Below are the code and all the weights of a small trained network. Each question names an input and a class and asks about switching units off, where a switched-off unit gives its printed mean instead of its output.

import numpy as np


def w(rows, s, z=0):
    codes = np.array(rows[::2]) - 128.0
    scale = np.full(codes.shape[1], s)
    scale[-1] = z or s
    return codes * scale


def f(y):
    return y / 2 * (1 + np.tanh(0.7978845608 * (y + 0.044715 * y**3)))


def log_softmax(a):
    a = a - a.max(-1, keepdims=True)
    return a - np.log(np.exp(a).sum(-1, keepdims=True))


def net(x, mask):
    res = np.array(x, float).reshape(1, 5) / 4 @ E
    y = f(res @ A[0][:, :-1].T + A[0][:, -1])
    res = res + np.where(mask, y, B[0][:, -1]) @ B[0][:, :-1]
    return log_softmax(res[-1] @ U[:, :-1].T + U[:, -1])


A, B = {}, {}
E = w([
[135,124,109,153,128,163,139,104,200],'x0',
[214,230,70,28,23,42,50,210,252],'x1',
[93,130,41,20,49,224,23,23,39],'x2',
[219,209,61,217,226,215,14,232,77],'x3',
[161,126,165,93,154,125,115,117,99],'x4',
],0.0038)
A[0] = w([
[209,218,53,240,212,203,13,236,68,178],'neuron 0',
[43,19,151,232,230,219,157,52,9,120],'neuron 1',
[65,60,207,165,254,231,169,37,31,150],'neuron 2',
[203,113,239,233,228,23,230,220,187,206],'neuron 3',
[37,37,160,21,44,131,224,11,92,243],'neuron 4',
[32,58,155,52,31,53,229,34,184,111],'neuron 5',
[125,162,21,29,52,208,44,35,92,186],'neuron 6',
[88,122,19,31,44,231,19,16,48,149],'neuron 7',
[229,219,48,25,165,32,21,233,51,251],'neuron 8',
[60,25,196,235,225,169,212,100,21,137],'neuron 9',
[232,218,34,208,216,223,30,214,102,153],'neuron 10',
[111,70,121,207,197,242,133,35,135,193],'neuron 11',
[238,223,70,38,46,24,24,216,219,163],'neuron 12',
[224,236,36,26,26,38,69,214,233,161],'neuron 13',
[26,31,199,37,21,21,237,20,189,183],'neuron 14',
],0.0036,0.0028)
B[0] = w([
[34,42,69,219,236,36,68,32,147,233],'neuron 0',
[68,234,249,210,5,59,206,20,235,203],'neuron 1',
[35,227,228,182,30,32,181,44,242,202],'neuron 2',
[12,229,76,24,175,186,59,216,233,231],'neuron 3',
[26,188,103,164,227,37,49,123,218,238],'neuron 4',
[157,27,47,218,232,32,45,50,30,199],'neuron 5',
[27,221,158,79,170,141,186,151,229,221],'neuron 6',
[4,222,102,24,218,207,182,199,220,222],'neuron 7',
[18,168,124,228,164,54,220,15,188,244],'neuron 8',
[18,222,246,78,15,144,214,64,248,207],'neuron 9',
[31,36,110,224,211,38,87,34,97,223],'neuron 10',
[23,110,178,221,119,72,229,46,136,177],'neuron 11',
[60,217,230,227,62,48,241,24,192,250],'neuron 12',
[79,223,219,220,31,34,228,7,220,254],'neuron 13',
[30,61,22,230,242,30,18,53,66,247],'neuron 14',
],0.0034,0.0046)
U = w([
[115,231,248,188,3,95,209,39,192,77],'0',
[76,154,121,137,191,108,131,120,149,252],'1',
[23,230,112,37,203,172,104,211,231,237],'2',
[130,49,54,235,242,41,35,42,71,147],'3',
[134,146,98,157,102,121,191,102,118,231],'4',
[246,48,85,36,108,198,111,205,42,65],'5',
[238,31,36,35,128,227,18,242,26,2],'6',
[246,38,25,35,105,216,29,232,14,2],'7',
],0.0034,0.0028)

Each question gives the input, the list of numbers given to net, and the class t.
The units are the neurons (one row each of A and B). Each row of codes is followed by its name. A weight is (code - 128) times the scale printed after its matrix; where a second scale follows, it is the last column's (A, B and U).
mask holds one flag per neuron, in row order. A switched-off neuron (its flag False) gives its mean, the last column of its row in B, instead of its output. The means were averaged over made-up inputs and are rounded, as every weight is.
A unit's drop is (log p(t) with every unit on - log p(t) with that unit switched off) / (log p(t) with every unit on - log p(t) with every unit switched off).
The circuit of an input: a set's keep is (log p(t) with only the set's units on - log p(t) with every unit switched off) / (log p(t) with every unit on - log p(t) with every unit switched off). Starting from the 12 units with the biggest drops (on a tie, the unit counted first), units are removed one at a time, each time the one whose removal leaves the highest keep (on an exact tie, the one counted first), for as long as the keep stays at least 0.8.
circuit, biggest first: the units of the circuit, biggest drop first
unit that matters most: the unit with the biggest drop
k most important neurons: the k neurons with the biggest drops, biggest first
drop when u is switched off: that unit's drop, to one decimal
input [-5,1,3,-5,-1], class 3: circuit, biggest first => (neuron 14; neuron 5)
input [-2,-8,4,1,6], class 0: circuit, biggest first => (neuron 1; neuron 2)
input [0,1,2,-5,-1], class 3: circuit, biggest first => (neuron 14; neuron 5; neuron 9)
input [-5,0,8,1,-1], class 2: unit that matters most => neuron 7
input [-6,-8,-3,0,7], class 0: circuit, biggest first => (neuron 1; neuron 9)
input [-7,-7,3,-2,-2], class 0: 2 most important neurons => (neuron 1; neuron 2)
input [1,4,-5,-8,6], class 3: circuit, biggest first => (neuron 14; neuron 5)
input [-6,-8,6,4,-7], class 0: circuit, biggest first => (neuron 1; neuron 2)
input [1,8,6,7,0], class 0: circuit, biggest first => (neuron 13; neuron 12)
input [7,-7,1,6,0], class 0: 3 most important neurons => (neuron 1; neuron 2; neuron 9)
input [-4,-8,-4,1,-2], class 0: 3 most important neurons => (neuron 1; neuron 9; neuron 2)
input [-7,3,-5,8,-1], class 3: 2 most important neurons => (neuron 0; neuron 10)
input [0,8,8,2,7], class 0: 2 most important neurons => (neuron 13; neuron 12)
input [-8,1,-1,8,2], class 3: circuit, biggest first => (neuron 0; neuron 10)
input [0,8,4,8,5], class 0: drop when neuron 13 is switched off => 0.6
input [-6,-8,3,0,-6], class 0: drop when neuron 10 is switched off => 0.0
input [0,-2,0,-5,0], class 3: drop when neuron 7 is switched off => 0.1
